Below is a small trained network, with its code and all its weights. Each question gives an input and a target symbol and asks what happens when units are switched off, that is, made to give their printed mean instead of their output.

import numpy as np


def w(rows, s, z=0):
    codes = np.array(rows[::2]) - 128.0
    scale = np.full(codes.shape[1], s)
    scale[-1] = z or s
    return codes * scale


def f(y):
    return y / 2 * (1 + np.tanh(0.7978845608 * (y + 0.044715 * y**3)))


def softmax(a):
    e = np.exp(a - a.max(-1, keepdims=True))
    return e / e.sum(-1, keepdims=True)


def log_softmax(a):
    a = a - a.max(-1, keepdims=True)
    return a - np.log(np.exp(a).sum(-1, keepdims=True))


def net(x, mask):
    ids = ['αβγεηθξπστφω'.index(c) for c in x.split()]
    T = len(ids)
    res = E[ids] + P[:T]
    u = 0
    for l in range(2):
        r = res
        for j in range(3):
            rows = slice(3 * j, 3 * j + 3)
            q, k, v = (r @ M[l][rows].T for M in (Q, K, V))
            z = softmax(np.where(np.tri(T) > 0, q @ k.T / 3**0.5, -1e9)) @ v
            o = O[l][rows]
            res = res + np.where(mask[u + j], z, o[:, -1]) @ o[:, :-1]
        u += 3
        y = f(res @ A[l][:, :-1].T + A[l][:, -1])
        res = res + np.where(mask[u : u + 4], y, B[l][:, -1]) @ B[l][:, :-1]
        u += 4
    return log_softmax(res[-1] @ U[:, :-1].T + U[:, -1])


Q, K, V, O, A, B = {}, {}, {}, {}, {}, {}
E = w([
[185,170,135,70,87,115,122,94,134,196,161],'α',
[151,69,115,91,101,68,139,137,205,141,54],'β',
[163,164,90,60,29,137,60,93,104,143,135],'γ',
[107,59,124,148,151,122,77,178,162,131,162],'ε',
[82,91,148,130,76,125,190,100,191,141,95],'η',
[201,70,89,255,85,138,117,102,196,139,241],'θ',
[93,91,146,164,154,151,140,121,173,152,98],'ξ',
[137,172,159,177,82,83,85,170,209,84,119],'π',
[91,62,107,139,96,111,128,116,189,96,146],'σ',
[112,82,130,172,198,149,57,178,158,166,124],'τ',
[190,200,156,91,231,101,148,92,115,111,177],'φ',
[214,161,115,171,113,159,66,138,58,27,107],'ω',
],0.018)
P = w([
[122,200,9,108,154,124,180,150,139,141,121],'0',
[92,168,110,147,208,49,127,38,116,129,126],'1',
[117,139,112,160,139,55,161,152,77,190,117],'2',
[125,133,170,139,112,82,112,67,97,169,115],'3',
[179,149,191,71,160,154,147,72,163,128,120],'4',
[198,75,185,130,97,162,137,89,146,139,88],'5',
[231,128,203,96,62,233,115,70,207,136,127],'6',
],0.014)
Q[0] = w([
[169,148,114,181,106,107,138,142,100,162,116],'0.h0',
[119,105,116,130,113,140,162,157,109,145,127],'0.h0',
[105,123,147,131,153,128,162,122,123,130,130],'0.h0',
[155,76,111,149,157,147,165,128,201,150,146],'0.h1',
[207,234,192,102,108,161,106,125,157,92,167],'0.h1',
[168,114,85,136,60,216,92,121,112,132,96],'0.h1',
[63,162,187,13,146,163,61,110,145,88,104],'0.h2',
[68,151,130,123,132,70,123,149,62,136,95],'0.h2',
[221,251,130,163,92,122,108,107,144,130,178],'0.h2',
],0.016)
K[0] = w([
[141,146,138,126,128,150,131,162,132,140,115],'0.h0',
[135,129,112,118,133,147,152,129,126,102,147],'0.h0',
[129,129,85,146,130,121,134,132,150,137,130],'0.h0',
[82,144,114,162,154,56,125,107,93,139,120],'0.h1',
[153,106,229,117,125,126,55,44,166,103,128],'0.h1',
[146,74,194,147,73,124,135,142,56,172,129],'0.h1',
[110,139,61,148,124,116,90,39,135,110,145],'0.h2',
[137,152,48,110,125,182,148,145,163,104,147],'0.h2',
[170,91,254,94,120,162,89,92,140,102,128],'0.h2',
],0.019)
V[0] = w([
[188,115,179,123,103,162,138,214,114,221,142],'0.h0',
[117,160,47,146,173,100,177,181,148,135,161],'0.h0',
[138,125,150,80,177,73,100,154,157,114,147],'0.h0',
[169,185,69,101,43,96,188,34,93,116,176],'0.h1',
[25,147,153,162,121,169,255,63,180,154,96],'0.h1',
[111,224,176,132,164,182,140,112,84,167,22],'0.h1',
[73,17,88,2,156,85,92,155,110,109,129],'0.h2',
[211,94,99,164,186,124,104,126,143,249,52],'0.h2',
[50,180,124,179,175,221,66,155,112,156,218],'0.h2',
],0.0077)
O[0] = w([
[36,136,132,156,148,140,177,29,149,51,211,66],'0.h0',
[149,93,162,57,159,81,33,110,136,109,65,180],'0.h0',
[134,75,141,128,125,79,157,117,137,173,159,179],'0.h0',
[97,72,164,99,103,113,195,180,34,123,92,216],'0.h1',
[174,156,159,226,111,193,136,112,108,245,2,70],'0.h1',
[100,122,27,197,181,114,183,141,158,199,156,102],'0.h1',
[53,111,186,49,61,217,42,172,136,142,153,2],'0.h2',
[157,237,89,64,140,137,172,77,134,189,112,164],'0.h2',
[104,61,31,96,90,75,80,37,162,80,134,39],'0.h2',
],0.0078,0.0066)
A[0] = w([
[106,33,158,69,129,159,144,128,207,127,34,2],'0.n0',
[77,121,162,151,110,56,162,207,219,108,91,151],'0.n1',
[173,145,25,113,127,44,136,66,169,129,212,207],'0.n2',
[141,85,253,204,145,58,112,144,183,104,63,85],'0.n3',
],0.0056,0.0021)
B[0] = w([
[160,95,142,216,168,173,79,138,64,105,181,160],'0.n0',
[41,120,147,94,163,194,132,103,189,90,254,202],'0.n1',
[78,166,185,120,145,169,112,139,107,169,114,206],'0.n2',
[121,179,54,165,59,165,117,174,125,103,159,251],'0.n3',
],0.0094,0.011)
Q[1] = w([
[164,96,119,189,128,114,94,126,144,228,135],'1.h0',
[101,93,147,120,101,99,130,127,130,163,86],'1.h0',
[115,103,146,152,118,153,96,125,223,134,109],'1.h0',
[116,80,137,64,96,142,148,139,124,246,106],'1.h1',
[122,146,121,191,157,72,156,137,177,147,151],'1.h1',
[138,111,80,83,216,137,177,124,83,89,142],'1.h1',
[95,157,101,134,128,133,93,152,155,49,128],'1.h2',
[102,74,126,80,201,64,182,114,91,117,128],'1.h2',
[82,109,139,74,66,145,125,144,87,152,112],'1.h2',
],0.012)
K[1] = w([
[199,47,110,132,163,231,142,115,138,224,208],'1.h0',
[85,135,80,75,111,200,68,108,71,161,37],'1.h0',
[168,93,50,96,93,232,91,120,234,122,128],'1.h0',
[142,110,95,39,91,163,155,99,110,255,120],'1.h1',
[72,246,159,173,189,101,184,123,229,150,139],'1.h1',
[168,151,92,101,201,33,137,145,41,102,126],'1.h1',
[90,96,113,168,118,149,101,177,202,18,113],'1.h2',
[96,183,78,95,149,90,136,137,38,104,105],'1.h2',
[79,115,56,46,60,192,125,147,91,178,139],'1.h2',
],0.0088)
V[1] = w([
[142,81,165,154,137,90,143,149,112,132,153],'1.h0',
[138,145,126,95,122,118,122,110,128,132,207],'1.h0',
[146,51,216,135,136,95,102,128,152,147,150],'1.h0',
[84,188,57,69,152,152,90,203,132,146,108],'1.h1',
[141,42,150,133,181,162,105,111,83,157,117],'1.h1',
[163,93,160,183,169,170,126,171,136,57,254],'1.h1',
[171,130,123,193,33,98,144,124,118,124,112],'1.h2',
[84,132,84,168,148,138,73,184,81,21,111],'1.h2',
[228,173,161,146,203,111,137,100,99,62,89],'1.h2',
],0.0069)
O[1] = w([
[145,129,144,95,64,102,142,185,189,79,96,114],'1.h0',
[86,130,188,105,118,137,104,103,110,139,142,160],'1.h0',
[126,143,159,158,10,110,137,54,152,85,166,90],'1.h0',
[86,165,203,192,79,132,129,90,134,122,113,204],'1.h1',
[192,114,145,92,136,192,107,147,69,174,229,9],'1.h1',
[147,65,136,80,74,113,123,74,103,150,38,192],'1.h1',
[72,120,150,98,232,190,122,138,120,159,72,142],'1.h2',
[151,106,185,100,90,253,184,94,157,195,98,151],'1.h2',
[60,122,114,83,80,75,112,211,125,161,188,148],'1.h2',
],0.007,0.011)
A[1] = w([
[88,173,122,147,163,193,159,171,129,132,77,2],'1.n0',
[173,93,120,79,148,119,95,91,1,149,63,47],'1.n1',
[113,116,140,122,9,200,118,77,90,154,136,158],'1.n2',
[119,191,87,38,149,45,145,69,131,189,107,94],'1.n3',
],0.007,0.0032)
B[1] = w([
[201,12,123,98,87,87,154,80,121,97,136,255],'1.n0',
[109,159,79,68,49,144,131,143,174,84,116,167],'1.n1',
[172,143,106,114,205,93,117,191,177,122,142,231],'1.n2',
[90,81,138,125,64,213,83,128,94,115,51,189],'1.n3',
],0.011,0.0056)
U = w([
[134,172,127,142,187,122,187,199,100,36,135,59],'α',
[221,229,236,124,114,133,222,153,47,156,133,163],'β',
[104,57,209,169,141,208,132,162,61,31,153,95],'γ',
[175,88,170,78,131,93,104,98,96,116,159,152],'ε',
[167,71,132,162,42,184,142,139,57,141,147,103],'η',
[128,128,103,45,84,112,117,157,1,80,82,202],'θ',
[158,156,58,108,151,134,169,135,107,197,123,171],'ξ',
[103,109,167,169,81,112,164,161,171,92,57,165],'π',
[125,114,143,149,100,205,121,230,126,98,105,2],'σ',
[104,128,122,132,76,225,112,104,91,141,154,146],'τ',
[119,99,97,164,18,139,141,181,117,146,191,60],'φ',
[87,96,153,76,109,162,175,155,134,215,153,108],'ω',
],0.0049,0.0052)

Each question gives the input, a string of symbols that net reads in full, and the target symbol t.
The units are the heads (3 rows each of Q, K, V and O) and the neurons (one row each of A and B). Each row of codes is followed by its name. A weight is (code - 128) times the scale printed after its matrix; where a second scale follows, it is the last column's (O, A, B and U).
mask holds one flag per unit, layer by layer, with each layer's heads first. A switched-off unit (its flag False) gives its mean, the last column of its rows in O or B, instead of its output. The means were averaged over made-up inputs and are rounded, as every weight is.
A unit's drop is (log p(t) with every unit on - log p(t) with that unit switched off) / (log p(t) with every unit on - log p(t) with every unit switched off).
The circuit of an input: a set's keep is (log p(t) with only the set's units on - log p(t) with every unit switched off) / (log p(t) with every unit on - log p(t) with every unit switched off). Starting from the 12 units with the biggest drops (on a tie, the unit counted first), units are removed one at a time, each time the one whose removal leaves the highest keep (on an exact tie, the one counted first), for as long as the keep stays at least 0.8.
units of the circuit, in order: the units of the circuit, biggest drop first
most important unit: the unit with the biggest drop
k most important neurons: the k neurons with the biggest drops, biggest first
top k neurons in layer l: the k neurons of layer l with the biggest drops, biggest first
which heads matter: for each layer, one digit per head in row order, 1 if its drop is at least 0.15 and else 0, layers parted by /
input ε π β π ε τ ω, target θ: units of the circuit, in order -> (1.h1; 0.h1)
input ε ε γ φ β ξ, target γ: 3 most important neurons -> (0.n3; 0.n1; 0.n0)
input η β τ θ, target τ: units of the circuit, in order -> (0.h2; 0.h1; 0.n2)
input φ β τ, target φ: which heads matter -> 100 / 011
input ε π π π α γ ε, target π: most important neuron -> (0.n3)
input π η π π τ, target η: units of the circuit, in order -> (0.h1; 1.n0; 0.n3; 0.h2)
input γ ε ξ, target γ: 2 most important neurons -> (0.n1; 0.n0)
input π β θ, target β: units of the circuit, in order -> (0.h2; 0.h1)
input ω ε ξ, target ω: which heads matter -> 010 / 001
input π α γ π π β, target γ: units of the circuit, in order -> (0.h1; 0.n0; 0.n1)
input γ β ξ σ, target γ: which heads matter -> 011 / 010
input β ξ ε π β, target ξ: units of the circuit, in order -> (0.h1; 0.h2; 1.h0)
input π β π π η, target β: units of the circuit, in order -> (0.h2; 0.h1)
input ξ β φ π π β, target φ: most important unit -> 1.h2
input π β γ ε ε α, target θ: which heads matter -> 001 / 001
input π π π γ ε γ, target β: units of the circuit, in order -> (0.h2; 1.h1; 0.n1)
input β θ φ θ ω, target θ: units of the circuit, in order -> (1.h1; 1.n1)
input ε σ π β, target ε: top 2 neurons in layer 0 -> (0.n0; 0.n3)
input π β π θ π θ β, target θ: 2 most important neurons -> (1.n1; 0.n0)
input ε β β π π β, target β: units of the circuit, in order -> (0.h2)
input π ξ θ, target ξ: units of the circuit, in order -> (0.h2; 0.h1; 1.h1; 1.h2)
input γ θ α σ α β η, target σ: which heads matter -> 011 / 010
input β π β ξ β ξ β, target ξ: which heads matter -> 010 / 010
input π π π ω π ω, target β: 2 most important neurons -> (0.n3; 0.n2)
input ε γ π β π φ, target θ: 2 most important neurons -> (1.n3; 0.n1)
input ξ θ ξ, target ξ: units of the circuit, in order -> (0.h1; 1.h0)
input π β σ τ β β, target σ: top 3 neurons in layer 1 -> (1.n2; 1.n1; 1.n0)
input γ π ε, target γ: units of the circuit, in order -> (0.h1; 1.h1; 0.n1; 1.h2)
input π π β θ τ, target π: 2 most important neurons -> (0.n3; 0.n1)
input β β π β π θ η, target β: units of the circuit, in order -> (0.h2)
